Below is a small trained network, with its code and all its weights. Each question gives an input and a target symbol and asks what happens when units are switched off, that is, made to give their printed mean instead of their output.

import numpy as np


def w(rows, s, z=0):
    codes = np.array(rows[::2]) - 128.0
    scale = np.full(codes.shape[1], s)
    scale[-1] = z or s
    return codes * scale


def f(y):
    return y / 2 * (1 + np.tanh(0.7978845608 * (y + 0.044715 * y**3)))


def softmax(a):
    e = np.exp(a - a.max(-1, keepdims=True))
    return e / e.sum(-1, keepdims=True)


def log_softmax(a):
    a = a - a.max(-1, keepdims=True)
    return a - np.log(np.exp(a).sum(-1, keepdims=True))


def net(x, mask):
    ids = ['ΘΠΦελτ'.index(c) for c in x.split()]
    T = len(ids)
    res = E[ids] + P[:T]
    u = 0
    for l in range(3):
        r = res
        for j in range(3):
            rows = slice(2 * j, 2 * j + 2)
            q, k, v = (r @ M[l][rows].T for M in (Q, K, V))
            z = softmax(np.where(np.tri(T) > 0, q @ k.T / 2**0.5, -1e9)) @ v
            o = O[l][rows]
            res = res + np.where(mask[u + j], z, o[:, -1]) @ o[:, :-1]
        u += 3
        y = f(res @ A[l][:, :-1].T + A[l][:, -1])
        res = res + np.where(mask[u : u + 8], y, B[l][:, -1]) @ B[l][:, :-1]
        u += 8
    return log_softmax(res[-1] @ U[:, :-1].T + U[:, -1])


Q, K, V, O, A, B = {}, {}, {}, {}, {}, {}
E = w([
[122,122,91,162,143],'Θ',
[70,107,168,242,122],'Π',
[72,92,114,90,109],'Φ',
[100,97,154,138,155],'ε',
[123,121,119,228,151],'λ',
[100,5,10,132,190],'τ',
],0.016)
P = w([
[216,51,141,129,119],'0',
[36,98,139,141,147],'1',
[22,157,153,122,237],'2',
[95,217,114,254,192],'3',
[145,121,74,169,45],'4',
[247,82,97,156,28],'5',
[153,19,202,72,99],'6',
[96,70,208,132,82],'7',
[16,95,191,182,175],'8',
[156,115,89,174,82],'9',
],0.008)
Q[0] = w([
[88,140,72,161,236],'0.h1',
[180,114,103,125,102],'0.h1',
[172,175,123,197,113],'0.h2',
[99,176,167,105,74],'0.h2',
[107,97,143,117,188],'0.h3',
[254,149,195,90,102],'0.h3',
],0.0097)
K[0] = w([
[255,116,107,125,101],'0.h1',
[106,113,121,54,172],'0.h1',
[138,144,142,176,174],'0.h2',
[90,149,106,96,134],'0.h2',
[108,127,169,161,129],'0.h3',
[177,115,172,90,101],'0.h3',
],0.01)
V[0] = w([
[107,90,155,179,80],'0.h1',
[225,165,57,99,34],'0.h1',
[172,34,105,106,1],'0.h2',
[74,33,182,35,112],'0.h2',
[88,196,107,99,251],'0.h3',
[200,105,154,68,117],'0.h3',
],0.005)
O[0] = w([
[43,252,130,228,147,211],'0.h1',
[57,184,58,38,129,33],'0.h1',
[209,133,124,153,201,105],'0.h2',
[209,218,205,100,210,101],'0.h2',
[59,120,93,174,204,127],'0.h3',
[238,135,162,127,57,2],'0.h3',
],0.0049,0.0051)
A[0] = w([
[141,43,65,153,220,206],'0.n1',
[181,235,210,134,10,42],'0.n2',
[121,154,117,157,56,86],'0.n3',
[150,34,96,163,133,162],'0.n4',
[223,162,73,76,63,88],'0.n5',
[253,85,245,152,149,236],'0.n6',
[98,160,173,129,47,2],'0.n7',
[21,138,88,118,148,244],'0.n8',
],0.0067,0.0032)
B[0] = w([
[79,73,96,79,188,236],'0.n1',
[221,156,101,115,235,113],'0.n2',
[176,185,57,134,101,137],'0.n3',
[78,24,3,81,80,208],'0.n4',
[63,193,83,120,106,119],'0.n5',
[56,14,192,103,61,159],'0.n6',
[150,122,61,156,125,119],'0.n7',
[144,176,186,130,246,255],'0.n8',
],0.0061,0.0073)
Q[1] = w([
[152,101,74,123,2],'1.h1',
[174,132,21,145,186],'1.h1',
[137,74,95,102,37],'1.h2',
[180,203,84,166,82],'1.h2',
[132,127,197,105,64],'1.h3',
[184,69,152,138,70],'1.h3',
],0.0093)
K[1] = w([
[116,189,183,103,242],'1.h1',
[167,58,174,126,125],'1.h1',
[49,157,198,135,189],'1.h2',
[107,76,155,1,210],'1.h2',
[204,132,108,174,119],'1.h3',
[81,168,66,146,118],'1.h3',
],0.0099)
V[1] = w([
[44,100,221,253,34],'1.h1',
[89,88,75,159,162],'1.h1',
[75,113,140,152,202],'1.h2',
[172,78,96,47,126],'1.h2',
[176,143,102,84,83],'1.h3',
[180,90,61,154,104],'1.h3',
],0.0075)
O[1] = w([
[208,174,188,184,255,253],'1.h1',
[177,110,202,123,57,220],'1.h1',
[136,127,184,196,191,206],'1.h2',
[47,185,100,99,111,70],'1.h2',
[101,234,88,142,189,25],'1.h3',
[153,142,49,203,138,110],'1.h3',
],0.0063,0.013)
A[1] = w([
[148,82,99,123,74,119],'1.n1',
[97,177,189,195,49,153],'1.n2',
[14,66,101,183,188,121],'1.n3',
[142,135,159,116,182,96],'1.n4',
[107,2,161,121,64,254],'1.n5',
[66,201,113,131,164,138],'1.n6',
[151,135,45,95,119,202],'1.n7',
[231,193,199,123,160,170],'1.n8',
],0.0076,0.0059)
B[1] = w([
[145,221,120,106,125,138],'1.n1',
[172,93,120,3,166,165],'1.n2',
[187,173,18,90,127,221],'1.n3',
[94,114,38,176,45,166],'1.n4',
[53,189,73,146,171,249],'1.n5',
[249,172,54,127,194,135],'1.n6',
[230,202,70,194,140,129],'1.n7',
[129,105,121,195,190,196],'1.n8',
],0.0062,0.019)
Q[2] = w([
[213,16,166,63,66],'2.h1',
[69,233,207,229,130],'2.h1',
[200,129,98,138,52],'2.h2',
[45,103,168,184,30],'2.h2',
[88,130,65,102,253],'2.h3',
[150,227,169,95,219],'2.h3',
],0.0068)
K[2] = w([
[112,255,145,108,204],'2.h1',
[107,3,131,129,98],'2.h1',
[90,161,156,116,115],'2.h2',
[139,49,125,92,158],'2.h2',
[162,105,152,205,65],'2.h3',
[91,53,94,136,60],'2.h3',
],0.0088)
V[2] = w([
[33,58,186,143,86],'2.h1',
[91,153,220,1,126],'2.h1',
[151,128,150,172,75],'2.h2',
[122,98,133,48,117],'2.h2',
[115,193,195,122,97],'2.h3',
[179,183,29,135,80],'2.h3',
],0.01)
O[2] = w([
[179,237,54,105,184,124],'2.h1',
[79,123,52,181,189,1],'2.h1',
[113,185,139,107,221,106],'2.h2',
[87,82,122,156,154,58],'2.h2',
[133,65,92,189,39,72],'2.h3',
[144,2,132,52,160,90],'2.h3',
],0.0086,0.029)
A[2] = w([
[181,124,137,162,193,88],'2.n1',
[61,102,24,142,118,95],'2.n2',
[56,111,2,74,190,73],'2.n3',
[163,135,145,157,22,149],'2.n4',
[184,57,117,139,133,194],'2.n5',
[154,15,34,10,119,154],'2.n6',
[37,73,92,95,122,2],'2.n7',
[151,177,177,178,65,114],'2.n8',
],0.0071,0.0063)
B[2] = w([
[124,86,160,209,23,203],'2.n1',
[236,2,104,147,67,137],'2.n2',
[171,50,31,195,32,150],'2.n3',
[58,168,94,117,171,183],'2.n4',
[86,204,186,137,175,157],'2.n5',
[48,159,166,134,184,200],'2.n6',
[169,42,94,186,28,143],'2.n7',
[60,94,27,137,129,253],'2.n8',
],0.0068,0.015)
U = w([
[118,118,145,82,164,219],'Θ',
[150,48,203,227,108,2],'Π',
[154,87,97,124,104,209],'Φ',
[87,124,95,154,178,116],'ε',
[254,59,180,64,79,136],'λ',
[107,88,157,127,45,28],'τ',
],0.0068,0.0032)

Each question gives the input, a string of symbols that net reads in full, and the target symbol t.
The units are the heads (2 rows each of Q, K, V and O) and the neurons (one row each of A and B). Each row of codes is followed by its name. A weight is (code - 128) times the scale printed after its matrix; where a second scale follows, it is the last column's (O, A, B and U).
mask holds one flag per unit, layer by layer, with each layer's heads first. A switched-off unit (its flag False) gives its mean, the last column of its rows in O or B, instead of its output. The means were averaged over made-up inputs and are rounded, as every weight is.
A unit's drop is (log p(t) with every unit on - log p(t) with that unit switched off) / (log p(t) with every unit on - log p(t) with every unit switched off).
The circuit of an input: a set's keep is (log p(t) with only the set's units on - log p(t) with every unit switched off) / (log p(t) with every unit on - log p(t) with every unit switched off). Starting from the 12 units with the biggest drops (on a tie, the unit counted first), units are removed one at a time, each time the one whose removal leaves the highest keep (on an exact tie, the one counted first), for as long as the keep stays at least 0.8.
units of the circuit, in order: the units of the circuit, biggest drop first
most important unit: the unit with the biggest drop
k most important neurons: the k neurons with the biggest drops, biggest first
top k neurons in layer l: the k neurons of layer l with the biggest drops, biggest first
heads that matter: for each layer, one digit per head in row order, 1 if its drop is at least 0.15 and else 0, layers parted by /
input λ ε ε Θ Θ Θ, target ε: most important unit	1.h1
input τ ε Π λ, target τ: heads that matter	000 / 101 / 000
input τ λ Φ, target τ: units of the circuit, in order	[1.h1, 0.n4]
input ε ε Φ, target ε: units of the circuit, in order	[2.h1, 0.n6, 0.h3]
input Π Π λ Θ Θ, target Π: units of the circuit, in order	[1.h2, 1.n3, 1.n2]
input λ ε ε Θ τ Π τ, target ε: 2 most important neurons	[2.n6, 0.n6]
input Π λ Θ τ, target λ: heads that matter	000 / 100 / 100
input Π Θ Φ τ Π Π ε Π ε, target Π: heads that matter	000 / 100 / 000
input λ Π τ Θ, target λ: units of the circuit, in order	[2.n6, 1.n5]
input Φ Π Θ, target Φ: 4 most important neurons	[1.n3, 2.n3, 0.n6, 2.n2]
input Θ Π Θ Π τ Θ τ Θ Π τ, target Φ: heads that matter	100 / 100 / 100
input λ Π Π λ Π λ τ, target ε: units of the circuit, in order	[0.n4, 1.n5]
input Π Φ Θ Π λ λ, target Θ: 2 most important neurons	[1.n5, 1.n4]
input Θ Π τ λ τ Π, target τ: most important unit	1.n5
input Θ Θ Π Θ ε ε Π Π ε, target ε: 2 most important neurons	[1.n3, 1.n4]
input Φ Π τ λ, target Φ: 2 most important neurons	[1.n3, 0.n8]
input τ Π λ λ τ λ Π Π τ, target τ: top 2 neurons in layer 1	[1.n5, 1.n7]
input Θ Θ λ Θ, target Θ: heads that matter	101 / 111 / 001
input Θ Θ Π τ, target Φ: heads that matter	000 / 100 / 000
input Θ τ Φ Π, target Θ: 3 most important neurons	[0.n8, 2.n6, 1.n2]
input Θ Π Θ τ τ λ τ Π Θ, target λ: most important unit	0.n8
input ε Θ Φ, target ε: heads that matter	011 / 010 / 101
input ε Π Θ, target ε: 2 most important neurons	[0.n6, 1.n3]
